Here is a tiny trained network, its code and every weight. The questions are about switching its units off for an input and a target symbol, where a switched-off unit gives its printed mean instead of its output.

import numpy as np


def w(rows, s, z=0):
    codes = np.array(rows[::2]) - 128.0
    scale = np.full(codes.shape[1], s)
    scale[-1] = z or s
    return codes * scale


def norm(h):
    return h / np.sqrt((h * h).mean(-1, keepdims=True) + 1e-5)


def f(y):
    return np.maximum(y, 0)


def softmax(a):
    e = np.exp(a - a.max(-1, keepdims=True))
    return e / e.sum(-1, keepdims=True)


def log_softmax(a):
    a = a - a.max(-1, keepdims=True)
    return a - np.log(np.exp(a).sum(-1, keepdims=True))


def net(x, mask):
    ids = ['αεηθξπσψω'.index(c) for c in x.split()]
    T = len(ids)
    res = E[ids] + P[:T]
    u = 0
    for l in range(2):
        q, k, v = (norm(res) @ M[l].T for M in (Q, K, V))
        z = softmax(np.where(np.tri(T) > 0, q @ k.T / 4**0.5, -1e9)) @ v
        res = res + np.where(mask[u], z, O[l][:, -1]) @ O[l][:, :-1]
        u += 1
        y = f(norm(res) @ A[l][:, :-1].T + A[l][:, -1])
        res = res + np.where(mask[u : u + 16], y, B[l][:, -1]) @ B[l][:, :-1]
        u += 16
    return log_softmax(norm(res)[-1] @ U[:, :-1].T + U[:, -1])


Q, K, V, O, A, B = {}, {}, {}, {}, {}, {}
E = w([
[118,196,152],'α',
[65,154,102],'ε',
[125,101,131],'η',
[155,173,186],'θ',
[186,129,129],'ξ',
[163,6,143],'π',
[130,133,127],'σ',
[70,123,150],'ψ',
[98,127,138],'ω',
],0.023)
P = w([
[221,100,132],'0',
[244,140,123],'1',
[252,162,124],'2',
[251,183,122],'3',
[248,192,120],'4',
[248,204,102],'5',
],0.0021)
Q[0] = w([
[107,182,134],'L0H1',
[120,244,92],'L0H1',
[157,1,153],'L0H1',
[177,126,150],'L0H1',
],0.0077)
K[0] = w([
[17,190,227],'L0H1',
[113,199,75],'L0H1',
[253,24,155],'L0H1',
[180,152,143],'L0H1',
],0.0045)
V[0] = w([
[116,140,66],'L0H1',
[105,104,2],'L0H1',
[125,98,104],'L0H1',
[176,10,229],'L0H1',
],0.0058)
O[0] = w([
[224,148,162,86],'L0H1',
[102,88,254,67],'L0H1',
[185,250,102,129],'L0H1',
[134,109,72,253],'L0H1',
],0.0073,0.0032)
A[0] = w([
[233,133,165,138],'L0N1',
[62,171,66,26],'L0N2',
[175,102,80,123],'L0N3',
[125,170,78,93],'L0N4',
[121,121,175,159],'L0N5',
[133,128,63,155],'L0N6',
[185,133,92,172],'L0N7',
[110,161,129,69],'L0N8',
[115,152,131,97],'L0N9',
[84,89,173,173],'L0N10',
[99,203,50,54],'L0N11',
[130,63,103,4],'L0N12',
[137,89,81,87],'L0N13',
[143,219,254,115],'L0N14',
[139,159,176,144],'L0N15',
[158,179,163,66],'L0N16',
],0.0096,0.0023)
B[0] = w([
[93,60,225,219],'L0N1',
[147,126,156,182],'L0N2',
[121,97,183,235],'L0N3',
[78,110,194,167],'L0N4',
[143,102,89,151],'L0N5',
[98,169,140,210],'L0N6',
[126,135,187,230],'L0N7',
[84,93,168,153],'L0N8',
[144,103,117,150],'L0N9',
[147,160,103,171],'L0N10',
[143,123,109,191],'L0N11',
[182,49,92,188],'L0N12',
[105,125,62,206],'L0N13',
[57,185,65,254],'L0N14',
[127,169,1,177],'L0N15',
[174,107,88,182],'L0N16',
],0.0052,0.0045)
Q[1] = w([
[22,211,123],'L1H1',
[156,126,153],'L1H1',
[162,143,2],'L1H1',
[247,67,114],'L1H1',
],0.0068)
K[1] = w([
[193,246,254],'L1H1',
[162,96,101],'L1H1',
[124,90,165],'L1H1',
[98,68,120],'L1H1',
],0.0086)
V[1] = w([
[93,172,20],'L1H1',
[147,238,222],'L1H1',
[3,101,163],'L1H1',
[105,36,164],'L1H1',
],0.0064)
O[1] = w([
[48,101,196,197],'L1H1',
[133,103,64,2],'L1H1',
[131,139,133,206],'L1H1',
[3,77,244,168],'L1H1',
],0.0047,0.002)
A[1] = w([
[91,142,251,89],'L1N1',
[235,94,142,71],'L1N2',
[195,28,135,38],'L1N3',
[95,72,90,62],'L1N4',
[133,226,132,116],'L1N5',
[210,132,226,111],'L1N6',
[143,106,136,170],'L1N7',
[92,109,74,112],'L1N8',
[131,101,138,54],'L1N9',
[84,154,172,4],'L1N10',
[159,204,128,177],'L1N11',
[87,147,150,175],'L1N12',
[230,238,139,169],'L1N13',
[138,186,194,245],'L1N14',
[151,108,121,63],'L1N15',
[162,14,145,203],'L1N16',
],0.011,0.0024)
B[1] = w([
[144,193,134,201],'L1N1',
[125,142,173,158],'L1N2',
[127,135,125,206],'L1N3',
[168,204,178,173],'L1N4',
[77,96,108,194],'L1N5',
[125,137,167,174],'L1N6',
[68,175,165,159],'L1N7',
[165,108,151,162],'L1N8',
[141,189,80,146],'L1N9',
[115,3,127,149],'L1N10',
[66,77,145,182],'L1N11',
[223,76,101,175],'L1N12',
[189,205,70,200],'L1N13',
[221,132,80,186],'L1N14',
[137,126,220,133],'L1N15',
[76,175,120,255],'L1N16',
],0.0075,0.0072)
U = w([
[47,160,178,126],'α',
[105,9,182,169],'ε',
[223,77,131,128],'η',
[167,96,127,171],'θ',
[183,182,23,187],'ξ',
[123,135,134,39],'π',
[16,52,42,108],'σ',
[237,198,200,66],'ψ',
[134,124,134,2],'ω',
],0.013,0.0057)

Each question gives the input, a string of symbols that net reads in full, and the target symbol t.
The units are the heads (4 rows each of Q, K, V and O) and the neurons (one row each of A and B). Each row of codes is followed by its name. A weight is (code - 128) times the scale printed after its matrix; where a second scale follows, it is the last column's (O, A, B and U).
mask holds one flag per unit, layer by layer, with each layer's heads first. A switched-off unit (its flag False) gives its mean, the last column of its rows in O or B, instead of its output. The means were averaged over made-up inputs and are rounded, as every weight is.
A unit's drop is (log p(t) with every unit on - log p(t) with that unit switched off) / (log p(t) with every unit on - log p(t) with every unit switched off).
The circuit of an input: a set's keep is (log p(t) with only the set's units on - log p(t) with every unit switched off) / (log p(t) with every unit on - log p(t) with every unit switched off). Starting from the 12 units with the biggest drops (on a tie, the unit counted first), units are removed one at a time, each time the one whose removal leaves the highest keep (on an exact tie, the one counted first), for as long as the keep stays at least 0.8.
units of the circuit, in order: the units of the circuit, biggest drop first
top k neurons: the k neurons with the biggest drops, biggest first
top k neurons in layer l: the k neurons of layer l with the biggest drops, biggest first
drop when u is switched off: that unit's drop, to one decimal
input θ η ψ, target ξ: top 3 neurons	L0N1, L1N11, L1N4
input ε θ σ ω, target ξ: units of the circuit, in order	L1H1
input ψ α ε ω ψ σ, target σ: top 4 neurons in layer 0	L0N14, L0N15, L0N12, L0N3
input ξ α σ ω, target ψ: top 3 neurons	L0N14, L0N6, L0N7
input θ θ ψ, target ξ: top 3 neurons	L1N11, L1N4, L1N5
input ω ω ψ, target ε: top 3 neurons	L1N10, L1N13, L1N16
input η ε α ψ ψ, target σ: top 2 neurons in layer 1	L1N13, L1N14
input θ θ ω ω, target ξ: top 2 neurons in layer 0	L0N1, L0N14
input η ε ψ α η ω, target σ: top 3 neurons in layer 1	L1N13, L1N14, L1N1
input ψ α η η ω, target η: top 2 neurons in layer 1	L1N16, L1N12
input ψ ω η ψ ψ σ, target ψ: top 2 neurons in layer 1	L1N1, L1N6
input ξ α η ω, target η: top 4 neurons in layer 1	L1N16, L1N8, L1N13, L1N1
input ε ε η ψ, target σ: top 2 neurons	L0N14, L1N13
input ε η η σ θ, target ξ: top 2 neurons in layer 0	L0N14, L0N15
input ε η σ, target σ: drop when L0N15 is switched off	0.7
input ψ ψ σ η, target α: drop when L1N13 is switched off	0.1
input η ξ σ, target ψ: drop when L0N4 is switched off	0.0
input ε σ ω, target σ: drop when L1N13 is switched off	0.3
